Below is a small trained network, with its code and all its weights. Each question gives an input and a class and asks what happens when units are switched off, that is, made to give their printed mean instead of their output.

import numpy as np


def w(rows, s, z=0):
    codes = np.array(rows[::2]) - 128.0
    scale = np.full(codes.shape[1], s)
    scale[-1] = z or s
    return codes * scale


def f(y):
    return y / 2 * (1 + np.tanh(0.7978845608 * (y + 0.044715 * y**3)))


def log_softmax(a):
    a = a - a.max(-1, keepdims=True)
    return a - np.log(np.exp(a).sum(-1, keepdims=True))


def net(x, mask):
    res = np.array(x, float).reshape(1, 4) / 4 @ E
    y = f(res @ A[0][:, :-1].T + A[0][:, -1])
    res = res + np.where(mask, y, B[0][:, -1]) @ B[0][:, :-1]
    return log_softmax(res[-1] @ U[:, :-1].T + U[:, -1])


A, B = {}, {}
E = w([
[107,121,29,196,162,109,104,61,116,83],'x0',
[246,155,123,65,126,160,119,49,226,228],'x1',
[251,252,148,168,73,110,49,150,129,132],'x2',
[142,91,105,112,124,71,153,53,149,54],'x3',
],0.011)
A[0] = w([
[84,96,161,52,131,125,148,196,152,162,161],'neuron 1',
[135,107,196,109,92,184,178,207,178,158,234],'neuron 2',
[154,132,80,146,132,116,110,90,181,105,255],'neuron 3',
[128,155,50,122,117,80,105,69,112,41,127],'neuron 4',
[143,135,91,211,144,46,130,89,123,64,173],'neuron 5',
[98,165,184,144,138,83,95,125,161,136,76],'neuron 6',
[235,165,96,62,116,143,123,56,247,212,148],'neuron 7',
[102,98,158,223,86,91,106,110,74,87,200],'neuron 8',
[210,225,87,132,105,121,59,165,136,146,195],'neuron 9',
[54,68,92,94,208,187,200,93,170,196,166],'neuron 10',
[106,108,110,173,144,129,125,165,39,62,141],'neuron 11',
[130,97,15,152,138,132,134,70,100,187,112],'neuron 12',
[37,140,96,155,136,133,133,204,82,87,160],'neuron 13',
[163,161,125,174,95,127,48,132,143,164,224],'neuron 14',
[246,228,133,175,101,149,20,130,130,153,190],'neuron 15',
[138,92,120,111,166,163,123,54,170,93,139],'neuron 16',
],0.011,0.0036)
B[0] = w([
[178,54,73,105,75,94,119,135,92,121,174],'neuron 1',
[165,143,94,116,74,36,168,107,98,67,185],'neuron 2',
[84,124,136,160,143,123,149,143,162,140,168],'neuron 3',
[84,158,84,129,131,108,138,174,180,101,176],'neuron 4',
[89,194,74,125,129,98,149,163,113,108,179],'neuron 5',
[162,131,82,140,116,152,118,77,123,92,135],'neuron 6',
[101,64,178,142,255,93,187,88,118,134,252],'neuron 7',
[71,119,122,95,146,102,200,102,153,133,173],'neuron 8',
[212,149,85,158,120,181,22,165,143,64,214],'neuron 9',
[120,151,10,149,8,168,117,157,70,136,208],'neuron 10',
[64,103,196,100,177,33,193,136,137,140,177],'neuron 11',
[94,161,136,143,112,174,104,124,208,123,160],'neuron 12',
[80,59,118,90,151,35,210,79,88,129,182],'neuron 13',
[173,154,76,149,125,110,104,151,112,75,185],'neuron 14',
[227,151,124,197,71,217,36,182,171,61,242],'neuron 15',
[109,165,115,94,119,96,101,153,140,142,165],'neuron 16',
],0.0098,0.027)
U = w([
[55,111,112,118,79,241,63,69,140,226,6],'0',
[192,99,205,163,197,173,72,108,157,125,24],'1',
[2,95,128,105,207,51,218,87,132,146,200],'2',
[143,209,23,151,9,169,54,185,139,105,204],'3',
[150,52,76,65,53,93,167,94,14,133,147],'4',
],0.0084,0.0028)

Each question gives the input, the list of numbers given to net, and the class t.
The units are the neurons (one row each of A and B). Each row of codes is followed by its name. A weight is (code - 128) times the scale printed after its matrix; where a second scale follows, it is the last column's (A, B and U).
mask holds one flag per neuron, in row order. A switched-off neuron (its flag False) gives its mean, the last column of its row in B, instead of its output. The means were averaged over made-up inputs and are rounded, as every weight is.
A unit's drop is (log p(t) with every unit on - log p(t) with that unit switched off) / (log p(t) with every unit on - log p(t) with every unit switched off).
The circuit of an input: a set's keep is (log p(t) with only the set's units on - log p(t) with every unit switched off) / (log p(t) with every unit on - log p(t) with every unit switched off). Starting from the 12 units with the biggest drops (on a tie, the unit counted first), units are removed one at a time, each time the one whose removal leaves the highest keep (on an exact tie, the one counted first), for as long as the keep stays at least 0.8.
circuit, biggest first: the units of the circuit, biggest drop first
most important unit: the unit with the biggest drop
k most important neurons: the k neurons with the biggest drops, biggest first
drop of u: that unit's drop, to one decimal
input [-8,5,-1,7], class 2: 2 most important neurons	(neuron 7; neuron 15)
input [8,8,1,-5], class 1: most important unit	neuron 7
input [0,1,-8,-2], class 4: 2 most important neurons	(neuron 15; neuron 9)
input [0,6,6,-5], class 1: 2 most important neurons	(neuron 7; neuron 10)
input [2,1,-8,-3], class 4: 3 most important neurons	(neuron 15; neuron 9; neuron 13)
input [1,-1,-6,2], class 4: circuit, biggest first	(neuron 15; neuron 10; neuron 7; neuron 9)
input [1,8,-5,4], class 2: 2 most important neurons	(neuron 7; neuron 15)
input [2,2,-2,-1], class 0: 2 most important neurons	(neuron 15; neuron 9)
input [-6,3,1,5], class 1: 2 most important neurons	(neuron 10; neuron 13)
input [-5,-2,0,3], class 4: 2 most important neurons	(neuron 7; neuron 15)
input [-7,-6,3,-2], class 4: drop of neuron 7	0.3
input [-3,8,5,-2], class 1: drop of neuron 7	2.1
input [5,8,-2,-5], class 1: drop of neuron 7	1.8
input [-8,3,-1,4], class 4: most important unit	neuron 1
